Here is a tiny trained network, its code and every weight. The questions are about switching its units off for an input and a class, where a switched-off unit gives its printed mean instead of its output.

import numpy as np


def w(rows, s, z=0):
    codes = np.array(rows[::2]) - 128.0
    scale = np.full(codes.shape[1], s)
    scale[-1] = z or s
    return codes * scale


def norm(h):
    return h / np.sqrt((h * h).mean(-1, keepdims=True) + 1e-5)


def f(y):
    return y / 2 * (1 + np.tanh(0.7978845608 * (y + 0.044715 * y**3)))


def log_softmax(a):
    a = a - a.max(-1, keepdims=True)
    return a - np.log(np.exp(a).sum(-1, keepdims=True))


def net(x, mask):
    res = np.array(x, float).reshape(1, 6) / 4 @ E
    u = 0
    for l in range(2):
        y = f(norm(res) @ A[l][:, :-1].T + A[l][:, -1])
        res = res + np.where(mask[u : u + 13], y, B[l][:, -1]) @ B[l][:, :-1]
        u += 13
    return log_softmax(norm(res)[-1] @ U[:, :-1].T + U[:, -1])


A, B = {}, {}
E = w([
[149,28,52,143,97,85,124,189],'x0',
[126,125,134,128,129,126,127,132],'x1',
[47,40,134,32,141,92,140,44],'x2',
[61,92,95,150,252,224,128,153],'x3',
[125,128,130,126,127,128,130,131],'x4',
[132,119,140,124,127,133,123,133],'x5',
],0.011)
A[0] = w([
[83,101,132,176,153,120,110,101,51],'0.n1',
[107,160,146,144,129,153,153,134,51],'0.n2',
[127,185,147,126,141,200,159,123,35],'0.n3',
[162,103,70,166,154,110,114,239,1],'0.n4',
[109,103,90,131,151,160,143,144,126],'0.n5',
[49,54,98,169,254,205,121,115,39],'0.n6',
[167,107,38,139,146,169,97,167,2],'0.n7',
[100,106,120,157,124,144,153,108,57],'0.n8',
[152,106,142,144,132,133,159,123,81],'0.n9',
[107,94,137,62,90,77,180,66,77],'0.n10',
[132,166,83,185,216,234,134,253,85],'0.n11',
[216,211,145,236,72,125,118,212,179],'0.n12',
[140,10,24,127,95,78,120,253,186],'0.n13',
],0.0085,0.0069)
B[0] = w([
[87,138,128,99,97,110,147,146,123],'0.n1',
[174,118,119,121,141,99,113,136,121],'0.n2',
[208,128,106,116,147,67,79,153,134],'0.n3',
[26,93,139,161,114,188,204,161,155],'0.n4',
[135,158,137,164,111,162,142,174,149],'0.n5',
[145,163,102,31,98,176,151,224,201],'0.n6',
[61,119,142,178,140,202,192,144,139],'0.n7',
[123,168,94,127,127,127,108,155,118],'0.n8',
[128,140,109,138,142,142,122,139,118],'0.n9',
[130,129,182,165,135,133,97,87,175],'0.n10',
[112,110,206,242,125,45,84,38,209],'0.n11',
[106,116,99,4,147,183,152,187,247],'0.n12',
[185,1,53,196,130,83,121,145,250],'0.n13',
],0.009,0.011)
A[1] = w([
[113,95,124,103,147,151,93,87,25],'1.n1',
[94,216,213,85,165,183,124,163,194],'1.n2',
[140,102,83,178,74,84,105,70,39],'1.n3',
[104,190,231,141,105,128,103,22,36],'1.n4',
[105,184,136,10,152,171,128,130,42],'1.n5',
[136,92,80,225,61,112,99,113,139],'1.n6',
[154,99,70,104,116,145,196,150,3],'1.n7',
[155,135,139,248,158,131,88,119,159],'1.n8',
[139,62,50,140,167,131,162,196,127],'1.n9',
[118,194,125,52,122,171,156,156,16],'1.n10',
[226,164,152,86,83,124,98,145,86],'1.n11',
[125,155,144,145,154,153,96,124,80],'1.n12',
[148,89,29,81,124,131,197,153,82],'1.n13',
],0.011,0.0046)
B[1] = w([
[146,133,144,175,115,154,108,168,128],'1.n1',
[169,85,141,167,145,38,127,96,235],'1.n2',
[161,144,177,158,174,100,115,97,154],'1.n3',
[142,168,21,64,76,171,84,176,211],'1.n4',
[71,92,162,233,168,208,214,193,197],'1.n5',
[83,200,203,132,191,148,209,131,196],'1.n6',
[127,148,132,62,123,103,84,99,162],'1.n7',
[156,88,184,108,160,59,155,64,175],'1.n8',
[100,250,103,63,86,188,111,134,244],'1.n9',
[59,97,150,190,152,134,184,134,170],'1.n10',
[55,106,116,155,150,188,154,121,168],'1.n11',
[124,159,157,65,118,110,100,116,133],'1.n12',
[159,185,157,97,76,134,31,64,208],'1.n13',
],0.011)
U = w([
[58,138,167,209,164,187,230,166,5],'0',
[123,157,41,41,31,186,69,145,200],'1',
[182,107,178,176,145,4,85,38,186],'2',
],0.016,0.0015)

Each question gives the input, the list of numbers given to net, and the class t.
The units are the neurons (one row each of A and B). Each row of codes is followed by its name. A weight is (code - 128) times the scale printed after its matrix; where a second scale follows, it is the last column's (A, B and U).
mask holds one flag per neuron, layer by layer. A switched-off neuron (its flag False) gives its mean, the last column of its row in B, instead of its output. The means were averaged over made-up inputs and are rounded, as every weight is.
A unit's drop is (log p(t) with every unit on - log p(t) with that unit switched off) / (log p(t) with every unit on - log p(t) with every unit switched off).
The circuit of an input: a set's keep is (log p(t) with only the set's units on - log p(t) with every unit switched off) / (log p(t) with every unit on - log p(t) with every unit switched off). Starting from the 12 units with the biggest drops (on a tie, the unit counted first), units are removed one at a time, each time the one whose removal leaves the highest keep (on an exact tie, the one counted first), for as long as the keep stays at least 0.8.
units of the circuit, in order: the units of the circuit, biggest drop first
k most important neurons: the k neurons with the biggest drops, biggest first
k most important neurons of layer l: the k neurons of layer l with the biggest drops, biggest first
drop when u is switched off: that unit's drop, to one decimal
input [0,2,0,3,1,5], class 2: units of the circuit, in order : [0.n11]
input [-7,6,8,0,1,3], class 1: units of the circuit, in order : [0.n12; 1.n4]
input [1,8,2,-8,7,4], class 2: 4 most important neurons : [1.n9; 1.n5; 0.n6; 1.n3]
input [-1,-8,-7,2,-7,-7], class 2: 2 most important neurons : [0.n11; 0.n13]
input [-1,5,0,-6,1,5], class 0: 2 most important neurons : [0.n13; 0.n11]
input [-8,-6,7,0,6,4], class 1: 3 most important neurons : [1.n4; 0.n12; 0.n6]
input [0,-4,-3,-4,1,4], class 0: 3 most important neurons of layer 1 : [1.n5; 1.n10; 1.n4]
input [0,-7,-4,-4,7,-2], class 0: 4 most important neurons : [0.n13; 1.n5; 1.n10; 1.n4]
input [-6,-5,0,-6,6,8], class 0: 2 most important neurons : [0.n11; 0.n13]
input [-1,-3,-6,-3,6,3], class 0: 2 most important neurons : [0.n13; 0.n12]
input [-4,5,-1,-3,-2,-2], class 0: drop when 0.n13 is switched off : 0.1
input [-8,1,6,-1,-2,8], class 1: drop when 0.n12 is switched off : 6.8
input [1,-7,5,7,6,-2], class 1: drop when 1.n13 is switched off : 0.2
input [6,7,2,-6,7,7], class 2: most important neuron : [0.n12]
